Below is a small trained network, with its code and all its weights. Each question gives an input and a class and asks what happens when units are switched off, that is, made to give their printed mean instead of their output.

import numpy as np


def w(rows, s, z=0):
    codes = np.array(rows[::2]) - 128.0
    scale = np.full(codes.shape[1], s)
    scale[-1] = z or s
    return codes * scale


def norm(h):
    return h / np.sqrt((h * h).mean(-1, keepdims=True) + 1e-5)


def f(y):
    return y / 2 * (1 + np.tanh(0.7978845608 * (y + 0.044715 * y**3)))


def log_softmax(a):
    a = a - a.max(-1, keepdims=True)
    return a - np.log(np.exp(a).sum(-1, keepdims=True))


def net(x, mask):
    res = np.array(x, float).reshape(1, 2) / 4 @ E
    u = 0
    for l in range(2):
        y = f(norm(res) @ A[l][:, :-1].T + A[l][:, -1])
        res = res + np.where(mask[u : u + 7], y, B[l][:, -1]) @ B[l][:, :-1]
        u += 7
    return log_softmax(norm(res)[-1] @ U[:, :-1].T + U[:, -1])


A, B = {}, {}
E = w([
[174,57,97,104,121,219,7,97,151,191,44],'x0',
[55,94,19,73,168,135,136,85,208,142,77],'x1',
],0.013)
A[0] = w([
[73,141,20,90,131,97,180,129,147,148,84,73],'0.n0',
[92,100,145,107,112,130,130,142,98,148,102,8],'0.n1',
[150,104,98,135,191,117,160,105,152,146,172,41],'0.n2',
[113,169,145,9,43,96,236,209,76,131,59,51],'0.n3',
[93,122,46,101,108,146,159,153,177,79,153,19],'0.n4',
[121,130,58,103,121,194,25,150,158,123,74,166],'0.n5',
[126,115,67,43,84,150,47,137,112,168,69,27],'0.n6',
],0.011,0.0013)
B[0] = w([
[92,166,126,46,71,83,114,175,87,113,62,219],'0.n0',
[113,113,88,127,120,119,148,120,140,130,129,127],'0.n1',
[177,165,124,123,107,81,112,54,105,114,107,143],'0.n2',
[117,96,149,167,172,117,83,86,158,140,135,180],'0.n3',
[155,198,103,3,147,194,169,113,51,194,153,181],'0.n4',
[151,44,138,254,132,117,129,106,174,104,162,254],'0.n5',
[142,111,142,195,183,159,111,95,184,124,149,239],'0.n6',
],0.018,0.013)
A[1] = w([
[87,105,163,167,140,69,101,140,149,113,146,98],'1.n0',
[112,164,92,67,103,109,148,133,113,119,92,105],'1.n1',
[125,150,87,84,52,179,184,244,114,110,112,116],'1.n2',
[82,152,90,74,118,109,150,151,145,127,112,126],'1.n3',
[138,81,104,163,139,176,106,136,170,148,136,101],'1.n4',
[143,155,137,136,120,122,87,120,147,118,114,98],'1.n5',
[132,156,101,176,99,129,255,182,139,73,183,4],'1.n6',
],0.024,0.0023)
B[1] = w([
[110,186,136,94,142,115,160,137,88,130,154,249],'1.n0',
[155,90,68,99,120,94,191,51,80,120,86,195],'1.n1',
[121,122,147,104,69,143,78,208,153,137,114,174],'1.n2',
[166,87,95,89,60,88,160,86,78,125,82,178],'1.n3',
[162,96,112,187,177,175,107,64,149,131,114,247],'1.n4',
[24,114,54,112,137,102,176,182,244,98,127,147],'1.n5',
[39,201,120,116,252,108,165,95,148,137,189,163],'1.n6',
],0.014,0.02)
U = w([
[51,238,160,139,228,88,174,118,96,129,228,123],'0',
[117,144,158,137,85,149,82,214,139,135,142,4],'1',
[152,79,104,247,196,187,94,61,183,130,137,215],'2',
[140,116,56,55,85,88,166,64,63,136,69,100],'3',
],0.011,0.0019)

Each question gives the input, the list of numbers given to net, and the class t.
The units are the neurons (one row each of A and B). Each row of codes is followed by its name. A weight is (code - 128) times the scale printed after its matrix; where a second scale follows, it is the last column's (A, B and U).
mask holds one flag per neuron, layer by layer. A switched-off neuron (its flag False) gives its mean, the last column of its row in B, instead of its output. The means were averaged over made-up inputs and are rounded, as every weight is.
A unit's drop is (log p(t) with every unit on - log p(t) with that unit switched off) / (log p(t) with every unit on - log p(t) with every unit switched off).
The circuit of an input: a set's keep is (log p(t) with only the set's units on - log p(t) with every unit switched off) / (log p(t) with every unit on - log p(t) with every unit switched off). Starting from the 12 units with the biggest drops (on a tie, the unit counted first), units are removed one at a time, each time the one whose removal leaves the highest keep (on an exact tie, the one counted first), for as long as the keep stays at least 0.8.
units of the circuit, in order: the units of the circuit, biggest drop first
k most important neurons: the k neurons with the biggest drops, biggest first
k most important neurons of layer l: the k neurons of layer l with the biggest drops, biggest first
drop when u is switched off: that unit's drop, to one decimal
input [1,7], class 3: units of the circuit, in order => 0.n0
input [-1,0], class 0: 3 most important neurons => 0.n3, 0.n0, 0.n5
input [4,-8], class 1: 3 most important neurons => 0.n6, 0.n5, 1.n4
input [2,-5], class 1: 4 most important neurons of layer 0 => 0.n6, 0.n5, 0.n0, 0.n3
input [0,-8], class 0: 2 most important neurons of layer 0 => 0.n0, 0.n4
input [-1,-4], class 0: 2 most important neurons => 0.n0, 0.n6
input [-2,-3], class 0: 2 most important neurons of layer 0 => 0.n6, 0.n5
input [0,-7], class 0: 2 most important neurons => 0.n0, 0.n4
input [0,-1], class 0: 4 most important neurons of layer 0 => 0.n0, 0.n4, 0.n6, 0.n5
input [3,-6], class 1: 2 most important neurons of layer 1 => 1.n4, 1.n1
input [2,-8], class 1: 3 most important neurons of layer 0 => 0.n5, 0.n6, 0.n3
input [0,0], class 0: drop when 0.n0 is switched off => 2.3
input [0,2], class 3: drop when 1.n3 is switched off => 0.0
input [-3,0], class 0: drop when 0.n5 is switched off => 0.2
input [1,-3], class 1: most important neuron => 0.n6
